Below is a small trained network, with its code and all its weights. Each question gives an input and a target symbol and asks what happens when units are switched off, that is, made to give their printed mean instead of their output.

import numpy as np


def w(rows, s, z=0):
    codes = np.array(rows[::2]) - 128.0
    scale = np.full(codes.shape[1], s)
    scale[-1] = z or s
    return codes * scale


def f(y):
    return y / 2 * (1 + np.tanh(0.7978845608 * (y + 0.044715 * y**3)))


def softmax(a):
    e = np.exp(a - a.max(-1, keepdims=True))
    return e / e.sum(-1, keepdims=True)


def log_softmax(a):
    a = a - a.max(-1, keepdims=True)
    return a - np.log(np.exp(a).sum(-1, keepdims=True))


def net(x, mask):
    ids = ['βδεζηθμξπτω'.index(c) for c in x.split()]
    T = len(ids)
    res = E[ids] + P[:T]
    r = res
    for j in range(3):
        rows = slice(2 * j, 2 * j + 2)
        q, k, v = (r @ M[0][rows].T for M in (Q, K, V))
        z = softmax(np.where(np.tri(T) > 0, q @ k.T / 2**0.5, -1e9)) @ v
        o = O[0][rows]
        res = res + np.where(mask[j], z, o[:, -1]) @ o[:, :-1]
    y = f(res @ A[0][:, :-1].T + A[0][:, -1])
    res = res + np.where(mask[3:11], y, B[0][:, -1]) @ B[0][:, :-1]
    return log_softmax(res[-1] @ U[:, :-1].T + U[:, -1])


Q, K, V, O, A, B = {}, {}, {}, {}, {}, {}
E = w([
[181,132,127,152,220,96,83,78,38,132,154,94],'β',
[149,73,193,69,98,60,106,128,171,179,92,119],'δ',
[197,84,127,110,176,61,65,207,136,96,96,95],'ε',
[116,115,111,156,124,121,16,86,188,146,163,86],'ζ',
[165,44,121,120,97,62,81,128,125,163,96,143],'η',
[88,70,138,106,108,151,176,151,113,157,182,2],'θ',
[145,127,169,89,44,124,54,65,121,127,86,187],'μ',
[197,129,64,152,97,136,147,109,60,99,200,165],'ξ',
[85,140,48,97,172,187,118,27,17,175,158,124],'π',
[127,92,82,99,161,86,134,124,200,101,113,170],'τ',
[154,131,149,142,155,147,136,154,178,174,97,137],'ω',
],0.023)
P = w([
[127,31,168,73,194,254,76,119,181,91,138,193],'0',
[82,143,149,56,134,190,107,128,144,174,200,196],'1',
[85,96,126,110,162,159,123,111,106,186,194,135],'2',
[130,73,115,160,160,167,77,73,97,138,127,125],'3',
[128,123,111,111,151,122,135,104,128,164,158,117],'4',
[154,85,122,156,136,140,88,73,126,111,80,99],'5',
[99,198,85,114,139,109,165,145,110,189,152,141],'6',
[117,185,87,123,118,113,154,145,127,165,110,128],'7',
[136,163,90,162,111,127,126,114,117,131,58,109],'8',
[125,198,82,145,96,113,156,145,133,139,57,126],'9',
[130,192,60,170,100,110,140,131,122,135,39,109],'10',
[135,195,70,160,85,101,157,128,154,125,18,99],'11',
],0.0099)
Q[0] = w([
[123,185,136,186,224,142,160,156,164,29,168,94],'H0',
[199,115,48,28,155,84,88,30,202,210,61,254],'H0',
[146,70,148,75,52,60,114,96,64,207,73,194],'H1',
[238,197,132,120,231,95,99,115,141,214,38,183],'H1',
[216,188,106,186,230,110,111,169,208,107,180,73],'H2',
[186,163,135,78,112,61,38,59,108,253,64,208],'H2',
],0.011)
K[0] = w([
[155,115,173,86,150,105,48,104,70,151,208,112],'H0',
[114,232,100,212,60,36,182,106,126,117,43,55],'H0',
[114,147,82,125,114,125,226,121,100,80,52,127],'H1',
[142,233,76,146,73,64,143,118,108,152,24,29],'H1',
[201,142,192,174,92,112,89,188,86,203,159,79],'H2',
[113,250,65,198,61,71,174,102,129,114,12,70],'H2',
],0.012)
V[0] = w([
[91,93,12,36,92,108,167,69,102,140,64,109],'H0',
[39,142,131,179,212,131,184,63,159,113,101,171],'H0',
[163,104,57,199,75,168,164,122,155,107,208,138],'H1',
[111,165,249,153,146,124,61,157,174,112,192,86],'H1',
[216,143,161,92,111,158,203,99,108,151,106,160],'H2',
[105,78,128,174,134,92,162,178,153,167,103,111],'H2',
],0.015)
O[0] = w([
[97,131,254,115,182,156,23,85,95,54,235,164,255],'H0',
[172,181,139,75,157,17,172,60,189,126,217,141,114],'H0',
[115,217,169,106,180,106,121,213,101,193,177,233,141],'H1',
[115,151,179,224,153,129,86,54,61,32,87,144,72],'H1',
[233,150,202,124,137,207,52,74,98,73,106,165,27],'H2',
[126,30,220,150,158,111,158,142,157,176,130,178,86],'H2',
],0.0072,0.0086)
A[0] = w([
[141,139,124,181,154,123,151,120,143,45,195,159,96],'N0',
[85,133,185,176,73,75,127,141,68,100,90,126,81],'N1',
[189,143,179,126,57,31,108,163,69,150,106,151,68],'N2',
[140,84,177,98,45,69,149,124,81,170,96,155,58],'N3',
[131,185,174,196,219,182,145,143,98,73,149,84,157],'N4',
[113,133,155,175,93,167,113,119,137,132,158,53,60],'N5',
[198,120,98,123,93,88,160,143,68,92,164,110,2],'N6',
[150,103,138,174,84,143,246,97,123,68,183,143,42],'N7',
],0.013,0.0033)
B[0] = w([
[168,206,127,36,176,183,81,123,107,75,14,137,254],'N0',
[187,84,221,165,167,171,169,118,134,40,151,59,239],'N1',
[78,73,97,85,160,53,126,60,128,184,80,42,205],'N2',
[159,141,33,187,170,179,182,195,74,110,192,179,205],'N3',
[134,92,30,27,59,172,208,196,94,164,150,157,197],'N4',
[103,170,103,71,166,89,83,57,163,169,93,255,251],'N5',
[64,142,143,164,167,101,186,142,154,81,91,177,201],'N6',
[202,107,192,246,136,164,7,152,56,86,189,122,154],'N7',
],0.0097,0.0071)
U = w([
[31,182,94,218,180,72,119,123,178,144,115,168,125],'β',
[206,176,181,190,214,184,238,55,138,244,70,176,185],'δ',
[140,186,174,88,229,104,216,114,121,111,85,135,97],'ε',
[64,100,198,103,142,149,253,108,114,131,136,173,118],'ζ',
[174,167,84,211,173,136,131,195,102,93,185,245,137],'η',
[123,107,178,132,189,86,172,165,43,108,114,47,110],'θ',
[155,107,173,109,49,62,115,69,28,137,110,150,190],'μ',
[50,126,212,110,185,102,160,132,57,218,32,168,63],'ξ',
[109,183,86,127,151,220,127,143,126,153,154,30,82],'π',
[168,122,176,118,120,32,191,42,54,149,233,137,252],'τ',
[166,127,67,99,120,81,236,54,63,144,91,134,60],'ω',
],0.0044,0.0027)

Each question gives the input, a string of symbols that net reads in full, and the target symbol t.
The units are the heads (2 rows each of Q, K, V and O) and the neurons (one row each of A and B). Each row of codes is followed by its name. A weight is (code - 128) times the scale printed after its matrix; where a second scale follows, it is the last column's (O, A, B and U).
mask holds one flag per unit, heads first, then neurons. A switched-off unit (its flag False) gives its mean, the last column of its rows in O or B, instead of its output. The means were averaged over made-up inputs and are rounded, as every weight is.
A unit's drop is (log p(t) with every unit on - log p(t) with that unit switched off) / (log p(t) with every unit on - log p(t) with every unit switched off).
The circuit of an input: a set's keep is (log p(t) with only the set's units on - log p(t) with every unit switched off) / (log p(t) with every unit on - log p(t) with every unit switched off). Starting from all 11 units, units are removed one at a time, each time the one whose removal leaves the highest keep (on an exact tie, the one counted first), for as long as the keep stays at least 0.8.
circuit, biggest first: the units of the circuit, biggest drop first
most important unit: the unit with the biggest drop
k most important neurons: the k neurons with the biggest drops, biggest first
which heads matter: for each layer, one digit per head in row order, 1 if its drop is at least 0.15 and else 0, layers parted by /
input δ τ π τ ζ τ, target β: circuit, biggest first	H2
input ζ ζ μ τ τ τ δ π τ ξ ξ τ, target η: circuit, biggest first	H2; N2
input δ ξ τ ζ η θ θ, target μ: 2 most important neurons	N5; N7
input τ ζ β π δ ζ τ η τ θ, target τ: which heads matter	100
input τ β δ ε ε μ τ ζ η η β β, target ω: 2 most important neurons	N1; N7
input ε ξ π θ, target δ: which heads matter	110
input ζ ξ τ δ θ μ η, target μ: circuit, biggest first	H2; H0; N3
input τ μ η ζ, target β: 2 most important neurons	N5; N0
input ζ θ ζ π ξ ζ τ τ θ τ τ ζ, target ε: circuit, biggest first	H1; N0; H0
input π ε τ ω ξ τ ζ τ δ β, target ω: circuit, biggest first	N4; H2
input ω β η τ τ ε ε β ζ ω θ η, target ω: circuit, biggest first	N2; H0
input ω η ω θ μ ζ ζ ξ ζ η, target ξ: circuit, biggest first	N2; H1
input θ ε ζ ε τ θ, target ζ: 4 most important neurons	N4; N1; N5; N0
input τ ζ τ π, target τ: circuit, biggest first	H0
input ξ τ ω ω π ξ μ τ θ τ τ δ, target τ: 2 most important neurons	N2; N0
input ζ η τ θ ξ θ ζ τ ζ, target ε: circuit, biggest first	H1; N1; N0
input ω η μ μ ζ δ τ π τ μ τ, target π: circuit, biggest first	H2; N5; H1
input η θ τ τ τ τ θ, target ξ: which heads matter	100
input τ ζ ζ τ ζ ξ θ η π, target π: which heads matter	011
input μ τ ζ ζ, target β: circuit, biggest first	H2
input ζ ξ θ τ ξ θ μ, target ξ: 2 most important neurons	N2; N1
input ζ τ δ π ω η τ ζ μ ζ δ, target μ: which heads matter	111
input ξ τ ζ θ, target π: 2 most important neurons	N5; N6
input ζ π τ ζ τ ξ ξ θ, target θ: 2 most important neurons	N1; N7
input β ξ ζ ζ ω η ω θ ξ θ ω μ, target ω: 2 most important neurons	N2; N3
input ω ω τ π ξ δ ω μ β θ β θ, target η: 2 most important neurons	N7; N3
input ω ξ π, target ω: most important unit	H0
input δ τ ε, target θ: circuit, biggest first	N1; H1; H0
input τ θ η ζ τ δ τ θ δ τ μ, target τ: 2 most important neurons	N2; N0
